Below are the code and all the weights of a small trained network. Each question names an input and a class and asks about switching units off, where a switched-off unit gives its printed mean instead of its output.

import numpy as np


def w(rows, s, z=0):
    codes = np.array(rows[::2]) - 128.0
    scale = np.full(codes.shape[1], s)
    scale[-1] = z or s
    return codes * scale


def norm(h):
    return h / np.sqrt((h * h).mean(-1, keepdims=True) + 1e-5)


def f(y):
    return y / 2 * (1 + np.tanh(0.7978845608 * (y + 0.044715 * y**3)))


def log_softmax(a):
    a = a - a.max(-1, keepdims=True)
    return a - np.log(np.exp(a).sum(-1, keepdims=True))


def net(x, mask):
    res = np.array(x, float).reshape(1, 5) / 4 @ E
    u = 0
    for l in range(3):
        y = f(norm(res) @ A[l][:, :-1].T + A[l][:, -1])
        res = res + np.where(mask[u : u + 11], y, B[l][:, -1]) @ B[l][:, :-1]
        u += 11
    return log_softmax(norm(res)[-1] @ U[:, :-1].T + U[:, -1])


A, B = {}, {}
E = w([
[131,202,103,52,254],'x0',
[201,45,187,170,216],'x1',
[98,34,81,79,133],'x2',
[190,142,69,163,108],'x3',
[128,127,126,127,126],'x4',
],0.0078)
A[0] = w([
[4,130,191,150,153,47],'L0N1',
[175,151,106,79,127,110],'L0N2',
[70,167,85,117,83,237],'L0N3',
[131,148,171,154,102,73],'L0N4',
[130,207,176,185,136,89],'L0N5',
[74,103,195,78,132,157],'L0N6',
[171,147,52,167,113,167],'L0N7',
[144,180,152,141,91,4],'L0N8',
[64,93,174,94,145,117],'L0N9',
[162,160,183,138,120,54],'L0N10',
[50,168,243,137,123,66],'L0N11',
],0.011,0.0036)
B[0] = w([
[235,206,84,157,85,165],'L0N1',
[166,100,109,181,157,150],'L0N2',
[114,95,135,234,208,253],'L0N3',
[61,106,175,105,98,146],'L0N4',
[113,2,144,27,98,192],'L0N5',
[192,99,56,170,112,183],'L0N6',
[244,113,103,42,81,190],'L0N7',
[139,170,171,60,110,140],'L0N8',
[252,102,49,122,109,168],'L0N9',
[8,165,189,83,192,142],'L0N10',
[228,116,75,90,96,187],'L0N11',
],0.0068,0.0054)
A[1] = w([
[81,158,51,131,103,65],'L1N1',
[172,103,156,144,151,24],'L1N2',
[99,51,114,159,57,63],'L1N3',
[134,219,184,163,163,155],'L1N4',
[76,101,74,117,125,68],'L1N5',
[85,191,80,153,75,180],'L1N6',
[174,227,221,156,114,112],'L1N7',
[168,125,100,79,173,170],'L1N8',
[112,209,1,94,31,104],'L1N9',
[28,200,83,116,82,40],'L1N10',
[85,130,107,115,118,3],'L1N11',
],0.0098,0.0029)
B[1] = w([
[191,76,167,100,181,155],'L1N1',
[156,116,94,163,181,152],'L1N2',
[94,185,140,136,103,211],'L1N3',
[108,69,98,134,88,155],'L1N4',
[169,60,133,102,114,129],'L1N5',
[156,74,207,118,161,188],'L1N6',
[101,18,99,48,161,173],'L1N7',
[125,133,119,187,73,245],'L1N8',
[174,97,152,141,180,253],'L1N9',
[139,57,214,172,255,150],'L1N10',
[193,124,167,47,160,102],'L1N11',
],0.0085,0.0048)
A[2] = w([
[123,65,113,106,124,95],'L2N1',
[88,70,128,30,119,250],'L2N2',
[71,184,55,70,195,129],'L2N3',
[101,174,85,185,173,201],'L2N4',
[83,74,7,67,108,111],'L2N5',
[140,96,64,161,144,117],'L2N6',
[112,86,128,216,190,141],'L2N7',
[204,119,128,105,103,40],'L2N8',
[123,100,67,93,207,201],'L2N9',
[140,203,92,82,185,146],'L2N10',
[88,154,91,214,100,161],'L2N11',
],0.012,0.0024)
B[2] = w([
[134,194,54,93,112,166],'L2N1',
[111,222,138,8,117,171],'L2N2',
[98,68,114,173,75,161],'L2N3',
[105,168,207,189,92,168],'L2N4',
[170,209,204,70,140,173],'L2N5',
[113,158,189,82,146,220],'L2N6',
[76,147,184,54,209,254],'L2N7',
[184,189,77,121,212,184],'L2N8',
[95,98,141,156,2,249],'L2N9',
[162,46,129,153,51,167],'L2N10',
[92,178,195,122,95,155],'L2N11',
],0.0083,0.0069)
U = w([
[165,144,149,103,127,247],'0',
[137,62,162,119,237,107],'1',
[168,155,139,21,87,112],'2',
[112,80,107,195,36,137],'3',
[242,107,52,138,129,96],'4',
[88,243,72,161,164,90],'5',
[54,191,6,217,175,45],'6',
[61,189,8,195,172,38],'7',
],0.015,0.011)

Each question gives the input, the list of numbers given to net, and the class t.
The units are the neurons (one row each of A and B). Each row of codes is followed by its name. A weight is (code - 128) times the scale printed after its matrix; where a second scale follows, it is the last column's (A, B and U).
mask holds one flag per neuron, layer by layer. A switched-off neuron (its flag False) gives its mean, the last column of its row in B, instead of its output. The means were averaged over made-up inputs and are rounded, as every weight is.
A unit's drop is (log p(t) with every unit on - log p(t) with that unit switched off) / (log p(t) with every unit on - log p(t) with every unit switched off).
The circuit of an input: a set's keep is (log p(t) with only the set's units on - log p(t) with every unit switched off) / (log p(t) with every unit on - log p(t) with every unit switched off). Starting from the 12 units with the biggest drops (on a tie, the unit counted first), units are removed one at a time, each time the one whose removal leaves the highest keep (on an exact tie, the one counted first), for as long as the keep stays at least 0.8.
units of the circuit, in order: the units of the circuit, biggest drop first
most important unit: the unit with the biggest drop
k most important neurons: the k neurons with the biggest drops, biggest first
k most important neurons of layer l: the k neurons of layer l with the biggest drops, biggest first
drop of u: that unit's drop, to one decimal
input [-7,3,-7,6,5], class 2: most important neuron => (L0N3)
input [-2,1,-5,-6,-4], class 4: 2 most important neurons => (L0N11; L0N1)
input [0,6,-6,-7,-5], class 4: 3 most important neurons => (L0N11; L0N3; L0N1)
input [-5,-5,-7,-7,-1], class 2: units of the circuit, in order => (L1N7; L2N2)
input [-7,2,-1,-8,0], class 4: units of the circuit, in order => (L0N11; L0N1; L0N9; L2N8)
input [1,-3,-1,-1,-3], class 5: units of the circuit, in order => (L0N3; L1N9)
input [-8,-2,-8,3,0], class 2: 3 most important neurons of layer 0 => (L0N8; L0N6; L0N7)
input [5,-6,5,3,-5], class 1: 3 most important neurons => (L0N5; L1N1; L1N10)
input [-3,3,5,0,1], class 2: 2 most important neurons of layer 0 => (L0N3; L0N1)
input [7,5,-8,-4,1], class 2: 4 most important neurons => (L1N7; L2N2; L0N3; L1N4)
input [-2,3,4,2,1], class 2: 3 most important neurons of layer 0 => (L0N3; L0N1; L0N2)
input [6,2,-8,2,-4], class 2: 3 most important neurons => (L1N7; L2N2; L1N4)
input [3,6,6,-8,0], class 4: 4 most important neurons => (L0N9; L0N3; L0N6; L0N1)
input [7,3,-5,-7,5], class 3: most important unit => L0N7
input [6,5,-7,6,3], class 2: 3 most important neurons => (L0N3; L1N7; L1N4)
input [-6,-5,6,4,-6], class 0: 3 most important neurons => (L1N8; L2N9; L0N5)
input [-6,-6,8,-3,6], class 2: 2 most important neurons of layer 2 => (L2N1; L2N2)
input [3,-5,-4,-7,-4], class 4: 2 most important neurons => (L0N11; L0N1)
input [-1,-5,-6,-7,-4], class 4: 2 most important neurons => (L0N11; L0N6)
input [5,-6,-1,-1,-3], class 1: most important unit => L1N10
input [8,6,4,4,-1], class 3: 2 most important neurons => (L2N9; L0N3)
input [-5,2,6,6,2], class 2: 2 most important neurons => (L2N5; L0N1)
input [-2,-6,-4,7,-6], class 4: 3 most important neurons of layer 2 => (L2N7; L2N6; L2N8)
input [8,5,4,1,0], class 3: 2 most important neurons => (L2N9; L0N3)
input [3,-8,-6,0,-1], class 1: drop of L1N10 => 0.3
input [-6,8,-8,-4,7], class 1: drop of L0N2 => -0.1
input [2,2,-5,-6,1], class 4: drop of L0N11 => 0.5
input [0,4,4,-8,-7], class 4: most important unit => L0N9
input [7,0,-5,-5,0], class 3: drop of L2N3 => 0.2
